Here is a tiny trained network, its code and every weight. The questions are about switching its units off for an input and a class, where a switched-off unit gives its printed mean instead of its output.

import numpy as np


def w(rows, s, z=0):
    codes = np.array(rows[::2]) - 128.0
    scale = np.full(codes.shape[1], s)
    scale[-1] = z or s
    return codes * scale


def norm(h):
    return h / np.sqrt((h * h).mean(-1, keepdims=True) + 1e-5)


def f(y):
    return y / 2 * (1 + np.tanh(0.7978845608 * (y + 0.044715 * y**3)))


def log_softmax(a):
    a = a - a.max(-1, keepdims=True)
    return a - np.log(np.exp(a).sum(-1, keepdims=True))


def net(x, mask):
    res = np.array(x, float).reshape(1, 7) / 4 @ E
    u = 0
    for l in range(2):
        y = f(norm(res) @ A[l][:, :-1].T + A[l][:, -1])
        res = res + np.where(mask[u : u + 8], y, B[l][:, -1]) @ B[l][:, :-1]
        u += 8
    return log_softmax(norm(res)[-1] @ U[:, :-1].T + U[:, -1])


A, B = {}, {}
E = w([
[120,117,122,153,138,147,137,132],'x0',
[149,131,140,106,129,98,119,145],'x1',
[151,190,180,159,204,170,125,46],'x2',
[168,150,112,143,115,227,54,254],'x3',
[28,196,153,167,154,95,99,160],'x4',
[126,121,129,132,138,134,129,135],'x5',
[141,129,124,139,126,117,129,132],'x6',
],0.0087)
A[0] = w([
[146,53,104,108,57,157,231,103,170],'0.n1',
[95,74,161,119,185,128,122,161,215],'0.n2',
[36,103,129,157,132,32,85,69,72],'0.n3',
[88,100,2,69,142,42,199,127,144],'0.n4',
[159,103,184,167,173,93,179,48,193],'0.n5',
[54,182,130,181,129,102,117,144,254],'0.n6',
[148,162,124,107,149,219,70,105,98],'0.n7',
[99,127,119,123,149,100,137,138,52],'0.n8',
],0.0084,0.0033)
B[0] = w([
[96,98,56,57,216,78,97,151,239],'0.n1',
[101,150,120,139,28,75,173,51,159],'0.n2',
[140,177,168,198,81,126,254,199,217],'0.n3',
[118,18,156,150,222,133,168,163,247],'0.n4',
[149,148,174,75,62,150,7,34,254],'0.n5',
[94,115,192,111,136,86,106,184,224],'0.n6',
[189,128,89,141,154,75,187,168,175],'0.n7',
[56,202,162,175,139,122,167,177,126],'0.n8',
],0.0076,0.0069)
A[1] = w([
[191,220,137,157,196,137,113,146,163],'1.n1',
[199,104,98,77,112,186,119,114,195],'1.n2',
[111,206,148,159,135,188,52,254,61],'1.n3',
[211,125,114,132,106,149,178,159,254],'1.n4',
[121,119,78,84,69,148,67,137,23],'1.n5',
[218,109,89,131,107,201,129,184,238],'1.n6',
[85,125,31,124,66,120,92,223,39],'1.n7',
[154,57,139,71,93,112,150,86,211],'1.n8',
],0.01,0.001)
B[1] = w([
[53,153,50,166,251,92,110,170,183],'1.n1',
[156,191,133,194,116,161,185,112,199],'1.n2',
[182,31,80,95,141,98,42,74,253],'1.n3',
[94,158,116,115,118,193,188,173,164],'1.n4',
[103,99,147,155,68,156,200,110,154],'1.n5',
[75,200,193,134,137,116,186,138,202],'1.n6',
[151,125,150,111,1,161,152,81,215],'1.n7',
[147,136,38,139,183,198,90,145,220],'1.n8',
],0.0087,0.0077)
U = w([
[120,40,62,92,216,87,85,136,255],'0',
[63,68,198,135,103,52,211,174,37],'1',
[194,145,118,97,139,180,85,1,97],'2',
[87,209,243,143,131,77,84,86,76],'3',
[152,116,88,97,35,204,224,162,67],'4',
[142,65,126,112,18,106,40,129,126],'5',
[151,225,102,165,175,179,159,154,134],'6',
],0.014,0.0041)

Each question gives the input, the list of numbers given to net, and the class t.
The units are the neurons (one row each of A and B). Each row of codes is followed by its name. A weight is (code - 128) times the scale printed after its matrix; where a second scale follows, it is the last column's (A, B and U).
mask holds one flag per neuron, layer by layer. A switched-off neuron (its flag False) gives its mean, the last column of its row in B, instead of its output. The means were averaged over made-up inputs and are rounded, as every weight is.
A unit's drop is (log p(t) with every unit on - log p(t) with that unit switched off) / (log p(t) with every unit on - log p(t) with every unit switched off).
The circuit of an input: a set's keep is (log p(t) with only the set's units on - log p(t) with every unit switched off) / (log p(t) with every unit on - log p(t) with every unit switched off). Starting from the 12 units with the biggest drops (on a tie, the unit counted first), units are removed one at a time, each time the one whose removal leaves the highest keep (on an exact tie, the one counted first), for as long as the keep stays at least 0.8.
units of the circuit, in order: the units of the circuit, biggest drop first
k most important neurons: the k neurons with the biggest drops, biggest first
top k neurons in layer l: the k neurons of layer l with the biggest drops, biggest first
input [4,-2,-3,7,3,-8,5], class 5: units of the circuit, in order => (1.n3 1.n7)
input [-4,0,6,0,1,-7,6], class 3: units of the circuit, in order => (1.n8)
input [4,-8,-2,5,1,-6,-8], class 5: 2 most important neurons => (1.n3 0.n3)
input [-5,1,-1,8,5,-6,-7], class 5: units of the circuit, in order => (1.n7 1.n3)
input [0,-2,0,0,1,-3,-4], class 1: 2 most important neurons => (0.n5 0.n3)
input [-8,8,-7,4,0,7,-5], class 4: 2 most important neurons => (0.n6 1.n5)
input [4,-7,0,4,2,-2,3], class 5: top 3 neurons in layer 1 => (1.n7 1.n3 1.n8)
input [5,-8,0,1,-3,-3,1], class 4: 2 most important neurons => (0.n4 0.n1)
input [-5,3,0,1,-5,7,8], class 4: top 3 neurons in layer 1 => (1.n1 1.n5 1.n4)
input [-1,5,2,0,0,6,-6], class 2: 2 most important neurons => (0.n3 0.n2)
input [0,-1,-5,5,0,4,3], class 4: top 3 neurons in layer 1 => (1.n6 1.n5 1.n4)
input [0,1,0,7,-1,1,3], class 4: top 4 neurons in layer 1 => (1.n7 1.n3 1.n8 1.n4)
input [-2,7,-1,6,2,1,-2], class 5: top 2 neurons in layer 1 => (1.n3 1.n7)
input [-3,-3,2,5,1,0,-3], class 0: 3 most important neurons => (1.n3 1.n1 0.n3)
input [0,5,-1,8,3,-6,6], class 5: 3 most important neurons => (1.n3 1.n7 0.n4)
input [3,6,0,0,5,-4,8], class 1: 3 most important neurons => (0.n5 0.n3 1.n8)
input [-3,6,6,1,4,-7,-5], class 0: units of the circuit, in order => (1.n1)
input [0,-8,2,6,8,-4,-3], class 0: top 2 neurons in layer 1 => (1.n3 1.n1)
input [2,-1,-4,8,-2,1,2], class 4: top 2 neurons in layer 1 => (1.n6 1.n4)
input [6,0,8,2,-3,-2,-2], class 6: most important neuron => (0.n7)
